Below is a small trained network, with its code and all its weights. Each question gives an input and a target symbol and asks what happens when units are switched off, that is, made to give their printed mean instead of their output.

import numpy as np


def w(rows, s, z=0):
    codes = np.array(rows[::2]) - 128.0
    scale = np.full(codes.shape[1], s)
    scale[-1] = z or s
    return codes * scale


def norm(h):
    return h / np.sqrt((h * h).mean(-1, keepdims=True) + 1e-5)


def f(y):
    return np.maximum(y, 0)


def softmax(a):
    e = np.exp(a - a.max(-1, keepdims=True))
    return e / e.sum(-1, keepdims=True)


def log_softmax(a):
    a = a - a.max(-1, keepdims=True)
    return a - np.log(np.exp(a).sum(-1, keepdims=True))


def net(x, mask):
    ids = ['βγδμξσφ'.index(c) for c in x.split()]
    T = len(ids)
    res = E[ids] + P[:T]
    u = 0
    for l in range(2):
        q, k, v = (norm(res) @ M[l].T for M in (Q, K, V))
        z = softmax(np.where(np.tri(T) > 0, q @ k.T / 4**0.5, -1e9)) @ v
        res = res + np.where(mask[u], z, O[l][:, -1]) @ O[l][:, :-1]
        u += 1
        y = f(norm(res) @ A[l][:, :-1].T + A[l][:, -1])
        res = res + np.where(mask[u : u + 8], y, B[l][:, -1]) @ B[l][:, :-1]
        u += 8
    return log_softmax(norm(res)[-1] @ U[:, :-1].T + U[:, -1])


Q, K, V, O, A, B = {}, {}, {}, {}, {}, {}
E = w([
[22,139,184],'β',
[251,154,166],'γ',
[142,91,101],'δ',
[133,160,212],'μ',
[133,164,79],'ξ',
[138,40,194],'σ',
[134,157,207],'φ',
],0.019)
P = w([
[92,184,108],'0',
[88,177,97],'1',
[87,157,75],'2',
[84,254,174],'3',
[85,126,73],'4',
[92,120,80],'5',
[92,117,72],'6',
[104,111,76],'7',
[104,121,94],'8',
[107,116,96],'9',
[115,136,114],'10',
[112,117,98],'11',
[110,121,104],'12',
[115,93,96],'13',
],0.0045)
Q[0] = w([
[235,3,154],'0.h0',
[121,214,21],'0.h0',
[144,145,77],'0.h0',
[163,57,88],'0.h0',
],0.007)
K[0] = w([
[92,106,108],'0.h0',
[220,255,81],'0.h0',
[166,91,130],'0.h0',
[55,193,114],'0.h0',
],0.0096)
V[0] = w([
[169,96,253],'0.h0',
[83,74,172],'0.h0',
[136,91,128],'0.h0',
[247,146,118],'0.h0',
],0.011)
O[0] = w([
[146,125,118,2],'0.h0',
[73,179,143,115],'0.h0',
[163,180,119,207],'0.h0',
[176,52,2,214],'0.h0',
],0.0079,0.00081)
A[0] = w([
[220,138,140,87],'0.n0',
[149,47,161,116],'0.n1',
[8,189,203,67],'0.n2',
[106,109,72,210],'0.n3',
[135,94,101,120],'0.n4',
[144,71,121,252],'0.n5',
[54,104,114,46],'0.n6',
[149,70,105,137],'0.n7',
],0.012,0.0023)
B[0] = w([
[90,19,72,171],'0.n0',
[184,185,205,205],'0.n1',
[98,116,196,255],'0.n2',
[154,179,163,235],'0.n3',
[127,77,190,197],'0.n4',
[93,133,254,238],'0.n5',
[80,108,157,150],'0.n6',
[47,157,143,226],'0.n7',
],0.008,0.0056)
Q[1] = w([
[48,73,91],'1.h0',
[187,134,145],'1.h0',
[254,51,241],'1.h0',
[144,143,17],'1.h0',
],0.0074)
K[1] = w([
[5,225,83],'1.h0',
[120,81,126],'1.h0',
[197,66,15],'1.h0',
[92,191,178],'1.h0',
],0.011)
V[1] = w([
[5,130,84],'1.h0',
[159,141,80],'1.h0',
[188,85,228],'1.h0',
[254,185,192],'1.h0',
],0.0081)
O[1] = w([
[91,226,135,26],'1.h0',
[171,134,255,98],'1.h0',
[53,76,159,253],'1.h0',
[216,48,94,246],'1.h0',
],0.0082,0.0047)
A[1] = w([
[141,105,141,7],'1.n0',
[108,113,151,243],'1.n1',
[155,128,152,163],'1.n2',
[141,99,159,155],'1.n3',
[175,153,147,98],'1.n4',
[143,101,158,39],'1.n5',
[135,151,5,245],'1.n6',
[142,98,84,136],'1.n7',
],0.02,0.002)
B[1] = w([
[115,128,139,167],'1.n0',
[151,163,59,247],'1.n1',
[171,136,152,196],'1.n2',
[179,179,70,255],'1.n3',
[186,134,76,152],'1.n4',
[101,128,145,223],'1.n5',
[248,210,169,187],'1.n6',
[105,119,199,165],'1.n7',
],0.011,0.0078)
U = w([
[56,133,184,169],'β',
[162,53,105,184],'γ',
[127,162,55,254],'δ',
[114,206,157,63],'μ',
[225,249,96,40],'ξ',
[116,117,193,96],'σ',
[118,190,137,58],'φ',
],0.013,0.0064)

Each question gives the input, a string of symbols that net reads in full, and the target symbol t.
The units are the heads (4 rows each of Q, K, V and O) and the neurons (one row each of A and B). Each row of codes is followed by its name. A weight is (code - 128) times the scale printed after its matrix; where a second scale follows, it is the last column's (O, A, B and U).
mask holds one flag per unit, layer by layer, with each layer's heads first. A switched-off unit (its flag False) gives its mean, the last column of its rows in O or B, instead of its output. The means were averaged over made-up inputs and are rounded, as every weight is.
A unit's drop is (log p(t) with every unit on - log p(t) with that unit switched off) / (log p(t) with every unit on - log p(t) with every unit switched off).
The circuit of an input: a set's keep is (log p(t) with only the set's units on - log p(t) with every unit switched off) / (log p(t) with every unit on - log p(t) with every unit switched off). Starting from the 12 units with the biggest drops (on a tie, the unit counted first), units are removed one at a time, each time the one whose removal leaves the highest keep (on an exact tie, the one counted first), for as long as the keep stays at least 0.8.
circuit, biggest first: the units of the circuit, biggest drop first
unit that matters most: the unit with the biggest drop
k most important neurons of layer l: the k neurons of layer l with the biggest drops, biggest first
drop of u: that unit's drop, to one decimal
input ξ γ μ, target γ: circuit, biggest first	(0.h0 0.n0)
input γ φ δ δ σ ξ μ μ μ β σ δ γ, target γ: circuit, biggest first	(0.n0 1.n6)
input ξ ξ μ μ δ μ σ ξ φ φ δ σ μ δ, target ξ: unit that matters most	0.n2
input σ β φ δ σ, target β: circuit, biggest first	(0.h0 1.h0)
input δ δ δ, target δ: circuit, biggest first	(1.h0 1.n6)
input δ δ δ δ ξ δ ξ φ, target ξ: 2 most important neurons of layer 1	(1.n4 1.n7)
input δ σ μ ξ δ σ δ μ δ σ μ δ σ δ, target ξ: 4 most important neurons of layer 0	(0.n5 0.n2 0.n1 0.n7)
input σ δ δ δ σ σ σ ξ σ, target ξ: 3 most important neurons of layer 0	(0.n1 0.n2 0.n5)
input σ δ σ φ δ σ μ δ σ δ δ δ, target δ: 2 most important neurons of layer 0	(0.n2 0.n7)
input δ φ ξ δ μ μ, target ξ: 2 most important neurons of layer 1	(1.n4 1.n7)
input φ δ β δ, target β: 2 most important neurons of layer 1	(1.n3 1.n6)
input δ δ ξ ξ σ, target ξ: drop of 1.h0	0.4
input δ δ δ δ δ μ γ, target γ: drop of 1.h0	0.1
input μ β δ σ δ β σ σ δ μ β β σ, target β: unit that matters most	0.h0
input δ ξ γ μ δ γ δ φ, target γ: drop of 0.n1	0.0
